Here is a tiny trained network, its code and every weight. The questions are about switching its units off for an input and a target symbol, where a switched-off unit gives its printed mean instead of its output.

import numpy as np


def w(rows, s, z=0):
    codes = np.array(rows[::2]) - 128.0
    scale = np.full(codes.shape[1], s)
    scale[-1] = z or s
    return codes * scale


def norm(h):
    return h / np.sqrt((h * h).mean(-1, keepdims=True) + 1e-5)


def softmax(a):
    e = np.exp(a - a.max(-1, keepdims=True))
    return e / e.sum(-1, keepdims=True)


def log_softmax(a):
    a = a - a.max(-1, keepdims=True)
    return a - np.log(np.exp(a).sum(-1, keepdims=True))


def net(x, mask):
    ids = ['ΘΞΣδλπτ'.index(c) for c in x.split()]
    T = len(ids)
    res = E[ids] + P[:T]
    u = 0
    for l in range(3):
        r = norm(res)
        for j in range(2):
            rows = slice(4 * j, 4 * j + 4)
            q, k, v = (r @ M[l][rows].T for M in (Q, K, V))
            z = softmax(np.where(np.tri(T) > 0, q @ k.T / 4**0.5, -1e9)) @ v
            o = O[l][rows]
            res = res + np.where(mask[u + j], z, o[:, -1]) @ o[:, :-1]
        u += 2
    return log_softmax(norm(res)[-1] @ U[:, :-1].T + U[:, -1])


Q, K, V, O = {}, {}, {}, {}
E = w([
[139,98,151],'Θ',
[183,159,116],'Ξ',
[163,128,117],'Σ',
[1,155,140],'δ',
[153,45,169],'λ',
[122,52,157],'π',
[88,116,67],'τ',
],0.019)
P = w([
[26,132,129],'0',
[170,2,145],'1',
[120,101,134],'2',
[113,165,96],'3',
[149,142,113],'4',
[147,127,149],'5',
[145,137,146],'6',
],0.0038)
Q[0] = w([
[18,1,183],'L0H0',
[164,246,172],'L0H0',
[72,72,38],'L0H0',
[31,130,115],'L0H0',
[233,90,70],'L0H1',
[132,166,184],'L0H1',
[219,45,14],'L0H1',
[145,46,154],'L0H1',
],0.0082)
K[0] = w([
[80,48,118],'L0H0',
[115,114,234],'L0H0',
[87,185,82],'L0H0',
[54,129,151],'L0H0',
[2,104,73],'L0H1',
[141,121,136],'L0H1',
[59,166,81],'L0H1',
[99,167,37],'L0H1',
],0.0095)
V[0] = w([
[59,160,121],'L0H0',
[211,146,125],'L0H0',
[147,113,153],'L0H0',
[102,166,132],'L0H0',
[106,87,46],'L0H1',
[94,98,27],'L0H1',
[190,148,1],'L0H1',
[163,116,193],'L0H1',
],0.01)
O[0] = w([
[214,176,129,49],'L0H0',
[98,167,170,183],'L0H0',
[138,120,212,136],'L0H0',
[144,171,95,70],'L0H0',
[206,149,97,246],'L0H1',
[200,153,29,254],'L0H1',
[255,178,110,201],'L0H1',
[103,78,179,74],'L0H1',
],0.0089,0.0031)
Q[1] = w([
[92,151,2],'L1H0',
[103,193,82],'L1H0',
[135,175,200],'L1H0',
[218,65,250],'L1H0',
[93,173,131],'L1H1',
[141,246,120],'L1H1',
[64,144,194],'L1H1',
[135,115,171],'L1H1',
],0.0095)
K[1] = w([
[203,100,102],'L1H0',
[132,24,163],'L1H0',
[31,86,152],'L1H0',
[110,148,216],'L1H0',
[129,177,62],'L1H1',
[139,94,67],'L1H1',
[126,254,64],'L1H1',
[97,138,148],'L1H1',
],0.011)
V[1] = w([
[124,91,216],'L1H0',
[103,197,77],'L1H0',
[74,127,102],'L1H0',
[143,66,127],'L1H0',
[101,94,138],'L1H1',
[152,109,116],'L1H1',
[162,116,210],'L1H1',
[112,253,155],'L1H1',
],0.012)
O[1] = w([
[148,2,112,8],'L1H0',
[99,184,155,162],'L1H0',
[92,129,131,50],'L1H0',
[107,105,58,135],'L1H0',
[163,166,94,104],'L1H1',
[123,191,122,160],'L1H1',
[181,106,134,180],'L1H1',
[102,43,219,83],'L1H1',
],0.0085,0.0015)
Q[2] = w([
[108,206,127],'L2H0',
[138,57,161],'L2H0',
[69,150,112],'L2H0',
[210,113,96],'L2H0',
[85,150,200],'L2H1',
[169,185,113],'L2H1',
[86,35,96],'L2H1',
[201,249,80],'L2H1',
],0.011)
K[2] = w([
[68,192,108],'L2H0',
[188,84,143],'L2H0',
[44,128,90],'L2H0',
[187,129,185],'L2H0',
[160,58,155],'L2H1',
[74,117,71],'L2H1',
[177,143,236],'L2H1',
[2,127,90],'L2H1',
],0.01)
V[2] = w([
[129,87,181],'L2H0',
[142,133,74],'L2H0',
[189,51,42],'L2H0',
[149,165,100],'L2H0',
[192,157,72],'L2H1',
[108,130,11],'L2H1',
[208,111,82],'L2H1',
[203,91,204],'L2H1',
],0.011)
O[2] = w([
[111,220,77,202],'L2H0',
[193,113,111,114],'L2H0',
[102,58,27,254],'L2H0',
[130,164,161,112],'L2H0',
[139,128,96,189],'L2H1',
[110,198,64,89],'L2H1',
[216,121,14,226],'L2H1',
[206,1,164,241],'L2H1',
],0.0073,0.00088)
U = w([
[185,204,12,125],'Θ',
[212,64,214,160],'Ξ',
[60,41,84,21],'Σ',
[49,175,142,230],'δ',
[83,51,20,2],'λ',
[105,48,70,68],'π',
[255,112,106,207],'τ',
],0.0096,0.0033)

Each question gives the input, a string of symbols that net reads in full, and the target symbol t.
The units are the heads (4 rows each of Q, K, V and O). Each row of codes is followed by its name. A weight is (code - 128) times the scale printed after its matrix; where a second scale follows, it is the last column's (O and U).
mask holds one flag per head, layer by layer. A switched-off head (its flag False) gives its mean, the last column of its rows in O, instead of its output. The means were averaged over made-up inputs and are rounded, as every weight is.
A unit's drop is (log p(t) with every unit on - log p(t) with that unit switched off) / (log p(t) with every unit on - log p(t) with every unit switched off).
The circuit of an input: a set's keep is (log p(t) with only the set's units on - log p(t) with every unit switched off) / (log p(t) with every unit on - log p(t) with every unit switched off). Starting from all 6 units, units are removed one at a time, each time the one whose removal leaves the highest keep (on an exact tie, the one counted first), for as long as the keep stays at least 0.8.
circuit, biggest first: the units of the circuit, biggest drop first
unit that matters most: the unit with the biggest drop
heads that matter: for each layer, one digit per head in row order, 1 if its drop is at least 0.15 and else 0, layers parted by /
drop when u is switched off: that unit's drop, to one decimal
input Θ Ξ Σ, target Σ: heads that matter : 01 / 10 / 00
input Σ Ξ δ Σ Ξ, target Ξ: circuit, biggest first : L0H0, L1H1
input Ξ Ξ λ Ξ Σ, target Ξ: heads that matter : 11 / 01 / 00
input π δ Σ Θ, target λ: circuit, biggest first : L0H1, L1H1
input Ξ Θ Σ Θ, target Ξ: circuit, biggest first : L0H1
input Σ τ δ Σ, target δ: heads that matter : 10 / 11 / 00
input δ τ Ξ τ, target δ: heads that matter : 00 / 11 / 01
input Ξ Ξ Σ π δ, target Ξ: heads that matter : 00 / 01 / 01
input Ξ λ Ξ τ Ξ Ξ Θ, target Θ: heads that matter : 00 / 00 / 01
input Ξ Ξ Σ δ, target Ξ: heads that matter : 01 / 01 / 01
input δ Θ Σ π, target δ: circuit, biggest first : L2H1, L1H1
input δ λ δ Σ Ξ Θ, target δ: heads that matter : 00 / 10 / 00
input δ δ Ξ, target δ: heads that matter : 00 / 00 / 00
input δ Ξ λ, target δ: unit that matters most : L1H0
input π Θ Σ, target λ: circuit, biggest first : L1H0, L0H1
input π λ Ξ, target λ: circuit, biggest first : L1H0, L0H1
input τ τ δ, target Θ: heads that matter : 11 / 00 / 00
input Ξ τ Ξ π, target Θ: heads that matter : 00 / 00 / 01
input π π δ Σ π, target λ: circuit, biggest first : L0H1, L1H1
input Θ Σ Ξ, target Σ: circuit, biggest first : L0H1
input π δ Σ λ, target λ: heads that matter : 01 / 01 / 00
input Ξ Σ λ τ Θ, target Θ: drop when L2H1 is switched off : 0.2
input π π δ, target λ: drop when L1H0 is switched off : 1.1
input Θ δ π Θ Σ π, target λ: drop when L2H0 is switched off : 0.1
